Below are the code and all the weights of a small trained network. Each question names an input and a target symbol and asks about switching units off, where a switched-off unit gives its printed mean instead of its output.

import numpy as np


def w(rows, s, z=0):
    codes = np.array(rows[::2]) - 128.0
    scale = np.full(codes.shape[1], s)
    scale[-1] = z or s
    return codes * scale


def norm(h):
    return h / np.sqrt((h * h).mean(-1, keepdims=True) + 1e-5)


def f(y):
    return y / 2 * (1 + np.tanh(0.7978845608 * (y + 0.044715 * y**3)))


def softmax(a):
    e = np.exp(a - a.max(-1, keepdims=True))
    return e / e.sum(-1, keepdims=True)


def log_softmax(a):
    a = a - a.max(-1, keepdims=True)
    return a - np.log(np.exp(a).sum(-1, keepdims=True))


def net(x, mask):
    ids = ['βγλμτω'.index(c) for c in x.split()]
    T = len(ids)
    res = E[ids] + P[:T]
    u = 0
    for l in range(2):
        q, k, v = (norm(res) @ M[l].T for M in (Q, K, V))
        z = softmax(np.where(np.tri(T) > 0, q @ k.T / 2**0.5, -1e9)) @ v
        res = res + np.where(mask[u], z, O[l][:, -1]) @ O[l][:, :-1]
        u += 1
        y = f(norm(res) @ A[l][:, :-1].T + A[l][:, -1])
        res = res + np.where(mask[u : u + 8], y, B[l][:, -1]) @ B[l][:, :-1]
        u += 8
    return log_softmax(norm(res)[-1] @ U[:, :-1].T + U[:, -1])


Q, K, V, O, A, B = {}, {}, {}, {}, {}, {}
E = w([
[77,217,131],'β',
[158,205,90],'γ',
[185,62,116],'λ',
[127,133,138],'μ',
[8,39,24],'τ',
[153,134,76],'ω',
],0.014)
P = w([
[87,118,105],'0',
[132,202,135],'1',
[181,114,94],'2',
[149,154,127],'3',
[172,142,126],'4',
[159,138,93],'5',
[159,142,140],'6',
[155,96,118],'7',
[147,137,86],'8',
[108,167,143],'9',
[156,139,104],'10',
[126,254,55],'11',
],0.0086)
Q[0] = w([
[188,109,185],'0.h1',
[120,254,130],'0.h1',
],0.0074)
K[0] = w([
[80,138,202],'0.h1',
[55,62,8],'0.h1',
],0.012)
V[0] = w([
[61,73,141],'0.h1',
[143,170,11],'0.h1',
],0.011)
O[0] = w([
[32,125,107,85],'0.h1',
[143,139,4,254],'0.h1',
],0.011,0.0059)
A[0] = w([
[30,53,219,217],'0.n1',
[192,73,172,15],'0.n2',
[252,77,122,242],'0.n3',
[116,145,134,86],'0.n4',
[111,112,126,157],'0.n5',
[199,91,208,251],'0.n6',
[171,103,87,42],'0.n7',
[88,89,172,167],'0.n8',
],0.014,0.0017)
B[0] = w([
[193,143,152,133],'0.n1',
[172,84,154,149],'0.n2',
[145,194,102,255],'0.n3',
[81,56,144,123],'0.n4',
[194,140,225,126],'0.n5',
[118,1,204,157],'0.n6',
[60,78,171,189],'0.n7',
[165,136,174,119],'0.n8',
],0.009,0.0094)
Q[1] = w([
[57,146,214],'1.h1',
[102,252,118],'1.h1',
],0.004)
K[1] = w([
[111,253,125],'1.h1',
[127,35,202],'1.h1',
],0.012)
V[1] = w([
[104,140,254],'1.h1',
[121,16,96],'1.h1',
],0.0083)
O[1] = w([
[225,169,143,1],'1.h1',
[1,188,199,135],'1.h1',
],0.012,0.0052)
A[1] = w([
[79,128,31,106],'1.n1',
[8,152,195,247],'1.n2',
[148,91,144,92],'1.n3',
[128,246,146,254],'1.n4',
[154,216,153,213],'1.n5',
[158,115,158,120],'1.n6',
[202,100,92,124],'1.n7',
[87,165,139,186],'1.n8',
],0.011,0.0035)
B[1] = w([
[87,184,139,254],'1.n1',
[194,207,136,198],'1.n2',
[98,118,203,124],'1.n3',
[167,138,147,199],'1.n4',
[199,115,143,156],'1.n5',
[76,42,255,122],'1.n6',
[170,148,193,163],'1.n7',
[136,165,180,164],'1.n8',
],0.0084,0.0081)
U = w([
[49,118,197,82],'β',
[130,121,120,4],'γ',
[42,34,85,96],'λ',
[128,180,255,84],'μ',
[254,114,143,236],'τ',
[175,81,54,78],'ω',
],0.0097,0.0041)

Each question gives the input, a string of symbols that net reads in full, and the target symbol t.
The units are the heads (2 rows each of Q, K, V and O) and the neurons (one row each of A and B). Each row of codes is followed by its name. A weight is (code - 128) times the scale printed after its matrix; where a second scale follows, it is the last column's (O, A, B and U).
mask holds one flag per unit, layer by layer, with each layer's heads first. A switched-off unit (its flag False) gives its mean, the last column of its rows in O or B, instead of its output. The means were averaged over made-up inputs and are rounded, as every weight is.
A unit's drop is (log p(t) with every unit on - log p(t) with that unit switched off) / (log p(t) with every unit on - log p(t) with every unit switched off).
The circuit of an input: a set's keep is (log p(t) with only the set's units on - log p(t) with every unit switched off) / (log p(t) with every unit on - log p(t) with every unit switched off). Starting from the 12 units with the biggest drops (on a tie, the unit counted first), units are removed one at a time, each time the one whose removal leaves the highest keep (on an exact tie, the one counted first), for as long as the keep stays at least 0.8.
circuit, biggest first: the units of the circuit, biggest drop first
k most important neurons: the k neurons with the biggest drops, biggest first
top k neurons in layer l: the k neurons of layer l with the biggest drops, biggest first
drop of u: that unit's drop, to one decimal
input γ τ γ, target λ: circuit, biggest first	[0.h1; 1.h1]
input ω μ ω, target λ: circuit, biggest first	[1.h1]
input γ μ μ μ, target ω: circuit, biggest first	[1.h1; 0.h1]
input μ μ μ λ λ μ μ μ β μ, target τ: 2 most important neurons	[0.n3; 0.n1]
input γ γ μ μ λ γ μ μ γ μ, target τ: 2 most important neurons	[0.n6; 1.n5]
input γ λ τ τ τ ω λ, target λ: top 3 neurons in layer 0	[0.n6; 0.n2; 0.n3]
input μ λ γ β, target τ: top 4 neurons in layer 0	[0.n3; 0.n1; 0.n5; 0.n8]
input γ β μ μ, target ω: top 2 neurons in layer 0	[0.n3; 0.n6]
input λ μ μ, target μ: top 3 neurons in layer 0	[0.n3; 0.n7; 0.n6]
input λ λ μ, target μ: 2 most important neurons	[0.n7; 1.n8]
input ω γ λ λ, target λ: 2 most important neurons	[0.n7; 1.n2]
input ω μ μ, target λ: top 2 neurons in layer 0	[0.n7; 0.n6]
input λ μ γ, target μ: drop of 0.h1	1.0
input γ μ β β, target ω: circuit, biggest first	[1.h1]
input τ τ λ γ μ, target β: drop of 1.h1	0.2
input ω β μ, target λ: drop of 1.h1	0.8
input τ ω λ τ μ μ μ, target β: drop of 0.n6	-0.1
